Below are the code and all the weights of a small trained network. Each question names an input and a class and asks about switching units off, where a switched-off unit gives its printed mean instead of its output.

import numpy as np


def w(rows, s, z=0):
    codes = np.array(rows[::2]) - 128.0
    scale = np.full(codes.shape[1], s)
    scale[-1] = z or s
    return codes * scale


def norm(h):
    return h / np.sqrt((h * h).mean(-1, keepdims=True) + 1e-5)


def f(y):
    return y / 2 * (1 + np.tanh(0.7978845608 * (y + 0.044715 * y**3)))


def log_softmax(a):
    a = a - a.max(-1, keepdims=True)
    return a - np.log(np.exp(a).sum(-1, keepdims=True))


def net(x, mask):
    res = np.array(x, float).reshape(1, 6) / 4 @ E
    u = 0
    for l in range(2):
        y = f(norm(res) @ A[l][:, :-1].T + A[l][:, -1])
        res = res + np.where(mask[u : u + 7], y, B[l][:, -1]) @ B[l][:, :-1]
        u += 7
    return log_softmax(norm(res)[-1] @ U[:, :-1].T + U[:, -1])


A, B = {}, {}
E = w([
[14,3,56,44,178,38,56,91],'x0',
[67,69,110,240,7,104,162,110],'x1',
[185,60,110,54,119,199,53,68],'x2',
[125,181,48,21,86,128,133,162],'x3',
[208,54,183,161,105,114,127,123],'x4',
[38,58,110,133,110,197,223,56],'x5',
],0.0048)
A[0] = w([
[140,192,97,145,156,142,157,185,22],'0.n0',
[165,125,106,157,133,87,66,183,3],'0.n1',
[150,137,114,2,133,152,79,89,37],'0.n2',
[89,110,89,152,140,113,97,146,105],'0.n3',
[134,214,149,115,163,129,178,184,16],'0.n4',
[119,122,79,176,112,156,138,145,152],'0.n5',
[134,110,198,141,200,145,86,127,64],'0.n6',
],0.0095,0.004)
B[0] = w([
[151,167,147,94,154,105,166,169,168],'0.n0',
[203,64,95,180,53,85,133,187,146],'0.n1',
[155,95,30,109,170,230,71,160,252],'0.n2',
[116,117,103,120,153,55,147,112,167],'0.n3',
[154,190,126,172,179,125,207,172,201],'0.n4',
[189,105,144,139,152,137,131,109,184],'0.n5',
[128,147,255,152,147,129,81,81,158],'0.n6',
],0.0093,0.0041)
A[1] = w([
[138,134,147,119,95,145,168,83,1],'1.n0',
[126,129,136,172,115,99,171,100,112],'1.n1',
[141,126,112,170,97,168,170,102,16],'1.n2',
[163,105,102,194,91,91,130,159,123],'1.n3',
[147,246,130,120,137,121,178,180,66],'1.n4',
[45,112,84,110,152,73,144,96,45],'1.n5',
[127,118,126,164,75,176,171,100,11],'1.n6',
],0.013,0.0038)
B[1] = w([
[131,87,179,116,88,145,142,81,136],'1.n0',
[158,93,82,73,155,190,142,120,192],'1.n1',
[115,116,127,65,55,101,174,83,169],'1.n2',
[119,187,123,100,89,95,97,123,198],'1.n3',
[142,178,85,191,200,80,201,158,255],'1.n4',
[8,136,214,133,144,141,125,221,207],'1.n5',
[114,112,132,83,116,153,182,97,178],'1.n6',
],0.012,0.0072)
U = w([
[192,154,103,138,26,16,57,148,68],'0',
[6,103,173,135,137,111,125,187,164],'1',
[187,100,245,204,175,145,87,59,79],'2',
[188,207,92,198,201,105,229,171,190],'3',
[135,84,146,91,50,175,244,51,113],'4',
[170,85,25,101,176,217,73,139,196],'5',
[164,205,125,135,65,108,184,94,2],'6',
],0.015,0.0051)

Each question gives the input, the list of numbers given to net, and the class t.
The units are the neurons (one row each of A and B). Each row of codes is followed by its name. A weight is (code - 128) times the scale printed after its matrix; where a second scale follows, it is the last column's (A, B and U).
mask holds one flag per neuron, layer by layer. A switched-off neuron (its flag False) gives its mean, the last column of its row in B, instead of its output. The means were averaged over made-up inputs and are rounded, as every weight is.
A unit's drop is (log p(t) with every unit on - log p(t) with that unit switched off) / (log p(t) with every unit on - log p(t) with every unit switched off).
The circuit of an input: a set's keep is (log p(t) with only the set's units on - log p(t) with every unit switched off) / (log p(t) with every unit on - log p(t) with every unit switched off). Starting from the 12 units with the biggest drops (on a tie, the unit counted first), units are removed one at a time, each time the one whose removal leaves the highest keep (on an exact tie, the one counted first), for as long as the keep stays at least 0.8.
units of the circuit, in order: the units of the circuit, biggest drop first
top k neurons: the k neurons with the biggest drops, biggest first
top k neurons in layer l: the k neurons of layer l with the biggest drops, biggest first
drop of u: that unit's drop, to one decimal
input [3,4,2,6,5,6], class 1: units of the circuit, in order	1.n5
input [-2,-3,1,6,-4,7], class 5: top 2 neurons	0.n2, 1.n4
input [4,4,-7,-1,8,-2], class 0: top 2 neurons	1.n3, 0.n1
input [3,2,0,-4,5,-2], class 0: top 2 neurons in layer 1	1.n3, 1.n5
input [4,-2,3,-5,-1,0], class 2: top 2 neurons	0.n6, 1.n1
input [-4,1,4,7,3,3], class 4: top 2 neurons	1.n2, 1.n4
input [3,6,5,6,4,-4], class 0: top 4 neurons	1.n1, 0.n1, 1.n3, 1.n6
input [0,-5,-8,-8,8,6], class 2: top 2 neurons	0.n6, 1.n4
input [-2,6,1,3,-2,-6], class 0: top 2 neurons	0.n1, 1.n3
input [-3,0,6,-4,3,-7], class 2: top 2 neurons	0.n6, 1.n2
input [5,-7,-7,8,8,1], class 5: top 2 neurons	0.n2, 1.n4
input [4,-7,-3,4,4,7], class 5: drop of 0.n2	3.2
input [-5,-5,6,-8,4,-1], class 2: drop of 1.n3	0.0
input [2,6,-4,-8,5,-6], class 0: drop of 1.n3	0.2
input [6,-3,-5,-7,1,-5], class 2: units of the circuit, in order	0.n6
